-8	-31	1	-5	12
43	-29	32	30	31
-54	53	-46	-37	-42
-> -31

-6	17	-17	6	11	49
8	12	-10	22	15	53
-4	14	-7	13	9	44
-> 17

35	-31	-29	-13	45	-28
-31	38	-12	-27	-40	52
42	-53	-6	3	48	-28
-> -31

34	34	33	-33
-47	-8	-12	45
30	48	51	-33
-> 34

-23	-4	30	7
-30	-2	27	3
0	-17	47	-27
-> -4

-29	-27	24	50	49	-29
22	-6	9	-49	-39	3
-35	18	-18	36	32	13
-> -27

44	14	7	-39	23	-16	-10
52	-52	-51	-29	-48	5	-41
45	-3	2	-40	-9	12	18
-> 14

-29	33	-17	12	32
-49	54	-57	-22	-2
-27	28	-37	14	26
-> 33

-14	2	-11	-13	-16	-27	-13
24	-44	8	14	25	29	14
20	2	9	13	23	29	15
-> 2
---
[[ 0.73  0.47  0.85  0.23  1.13]
 [-2.02  0.28  1.14 -1.63  1.02]
 [ 1.44  0.27  2.12  1.84  1.53]] => 0.28

[[  6.452  19.109   7.182  17.664]
 [ 19.118  15.426 -16.779  19.560]] => 15.426

[[-0.4 -1.5 -1.2 -1.1 -1.6]
 [ 2.2 -1.5 -2.2  2.2 -1.6]
 [ 1.8 -0.9  0.7  0.6 -0.8]] => -1.5

[[ 18.488  21.750   0.489   1.210  20.953 -18.299  18.975]
 [ 13.656 -19.864   0.688   1.116 -16.729 -13.859  15.079]] => -19.864

[[  4.78 -11.28  18.63  12.54]
 [-16.91   5.28  -5.47  -3.67]] => 5.28

[[ -69.363  111.572  102.311 -126.345]
 [ -21.150   45.402    5.858 -198.363]
 [  34.546  -39.657  -37.019  213.721]] => 45.402
---
[[48, -6, 3, 9], [-14, -3, 23, 32], [-42, -23, -25, 17]]
3
[[1, 5, 0, -1, 0, 1, 1], [-1, -1, -1, -47, 1, -1, -1], [0, -2, -1, 1, -1, -2, -1]]
1
[[-39, -27, 12, -42], [-21, 9, -20, -17], [-25, 37, -38, -20]]
12
[[9, 1, 31, 7, -4, 7, 18], [7, -8, -8, 4, 7, 2, 41], [10, -18, 15, 4, 5, 12, 18]]
7
[[-2, 32, 1, -3, 3], [-11, 50, 17, -26, -14], [11, 5, 13, 14, 8]]
-3
[[20, 4, -6, -33], [41, -8, 16, 21], [-10, 19, 40, 2]]
-6
[[16, 45, 2, -3], [22, 46, -4, -9], [23, 10, 29, -13]]
2
[[8, 15, -26, 12, 0], [-1, 1, 0, 2, 1], [-7, 5, 5, 15, 41]]
12
[[20, -23, -2, 6, -2], [19, 7, 48, 31, -24], [8, 0, -7, -20, 15]]
6
---
-50	-14	-22	-9	5	-17	-3 -> -9, 5

-48	48	-22	35	-10 -> -22, 48

0	8	26	-2	-24	-7	51
-16	-24	16	17	-42	7	-5
-13	-25	12	7	-34	-11	5
-> 17, 51

-23	53	-7	7	-38 -> -7, 53

52	-21	10	13	-17	-44	-30 -> 13, 52

-26	20	47	5	-12 -> 47, 47
---
array([ -8,  25,  24,  56,  12, -38]) Out: -8
array([-12,  30, -53, -41]) Out: -12
array([  7,  58,  47, -40]) Out: 7
array([ 24, -31, -19,  44, -25,  20]) Out: 24
array([49, 37, 36, 24]) Out: 49
array([  8, -51, -25,  -8,  19]) Out: 8
---
-11	-41	10	-52	42	-44 >> 10

-21	52	2	-8	-31	-27	35
-45	53	29	-3	0	-18	31
-31	42	23	-1	-10	-3	10
>> -1

26	-20	-4	3	-21	0
4	-18	2	57	-17	26
>> 2

-33	-29	-8	15	11	43	-25 >> 15

-6	-43	-29	52	31
-19	13	30	-11	28
3	28	-4	10	-18
>> 28

33	-26	-43	-17	-7
24	27	20	46	-14
-27	34	27	52	33
>> 34

16	43	13	-55 >> 16
---
[425, 565, 331, -680, 423, 374, 811] result: 565
[[24, 33, -25, 4], [0, -14, 4, 28]] result: 28
[66, 8, 44, 75] result: 66
[[-647, 118, 297, 6, -47], [307, 75, 418, 664, 327]] result: 418
[6, 2, 2, 5, 4, 9] result: 6
[-123, -533, 344, -404, 141, -952, 626] result: 344
[98, 757, 466, 678] result: 678
---
[[ 364  290  391  277]
 [ 319  697   10 -588]
 [ 406  241  365  470]] 290

[[  2   3  30   6   7   3]
 [  4   3 -35   7   8   3]] 3

[[5 5 4 4 5 5]
 [4 5 8 4 5 4]
 [6 5 0 5 5 6]] 5

[ 16  38  14   5  20   2 -25] 38

[-45   2   5  49  16  18   0] 2

[[66 75 46 65 63]
 [55 25 60 68 63]] 75

[[ -4  25  -7  -6 -30 -16   3]
 [  9  -8 -10  29  -5   4 -30]] 25
---
20	-3	38	-48 yields 20, -48

-32	44	-47	32	-20	54	24
-35	21	-15	18	1	20	4
yields -32, 4

3	9	9	-16
-50	8	2	34
yields 3, 34

5	10	52	11	7
6	2	-35	-13	8
0	-4	-39	40	-11
yields 5, -11

-39	17	-6	50	-3	3 yields -39, 3

29	-41	-16	40	21	56 yields 29, 56
---
Q:
[[31 90 39 73 21]
 [83 34 77 50 86]]
A: 50

Q:
[[423 359 670 874 370]
 [526 110 788 250 459]]
A: 250

Q:
[[-604  628 -573  476 -177  714  280]
 [ 454 -741  867 -515  413 -951 -441]]
A: -951

Q:
[[6288 1826 8472 8064 7202 3448]
 [7615 5564 2347 3456 5558 1680]]
A: 5558

Q:
[[7 1 3 1 4 1 2]
 [8 2 1 3 9 4 4]]
A: 4

Q:
[[8504 1405 5835 3690 3347]
 [8444 1360 5859 3779 3433]]
A: 3779

Q:
[[645 726 595 677]
 [514 763 207 489]]
A: 207
---
[130, 317, 452, 371, 776, 494, 222] --> 452
[[6703, 2334, 5418, 8427], [7956, 8959, 2280, 8329], [5124, 2891, 9981, 9220]] --> 8329
[43, 45, -38, -31, 40] --> 43
[70, 43, 25, 83, 62, 11] --> 43
[[57, 42, 50, 83, 64, 53, 42], [61, 72, 77, 49, 67, 23, 89]] --> 77
[6, 7, 8, 4, 0, 7] --> 7
---
[[-10  -6  -2  22  -9  -5]
 [ 22 -15   9 -43  25 -10]
 [-19  -1  -7  14  -1  13]] gives -2

[[ 46 -27  25  31]
 [-50  18  39 -42]
 [ 45 -33  13  29]] gives 25

[[ -3 -16  -1 -11  -3  -2 -15]
 [ -3  -9   0  -9   0   0 -15]
 [-30  -8  24  -3  53  38 -29]] gives -1

[[ 29  23 -15  46]
 [ 17  27 -15  26]
 [ 12 -26  38 -29]] gives -15

[[-20 -19  16 -15]
 [ 55  18 -15  13]
 [ 15   9  -3   0]] gives 16

[[  6  38  -8  10 -22  39]
 [  9  40  -2   6 -25  45]
 [-15 -23   6 -27  48 -34]] gives -8
---
array([3, 5, 7, 1, 4, 5])
5, 3

array([ 28, -37,  35,  38, -41])
-41, 28

array([912, 462,  81, 364, 232])
232, 912

array([ 492,   11,  782,  829, -809])
-809, 492

array([ 41,   9, 223, 239])
239, 41

array([3248, 3932, 4207, 4482, 4140, 8868, 2617])
2617, 3248

array([[58, 57, 13, 72],
       [83, 40, 19, 43],
       [62, 55, 11, 73]])
72, 62

array([[67, 63, 75, 65, 68],
       [62, 59, 26, 35, 17]])
68, 62
---
[[195 226  62  85 171]
 [ 37  39 134  58 107]] >> 195, 107

[[ -4  -4  35 -31]
 [  4  -2 -38  37]
 [ 12 -13  -4   4]] >> -4, 4

[[ 35  47  26   5]
 [ 33 -36  13  25]
 [ 13 -16  10  23]] >> 35, 23

[3415 3177 9793 8108 4295 2279 4046] >> 3415, 4046

[877  31 332 441] >> 877, 441

[-17 -26 -38 -36  -9  39  -3] >> -17, -3

[-21   7  -1  35 -23  14 -35] >> -21, -35

[494 688  93 488 844] >> 494, 844
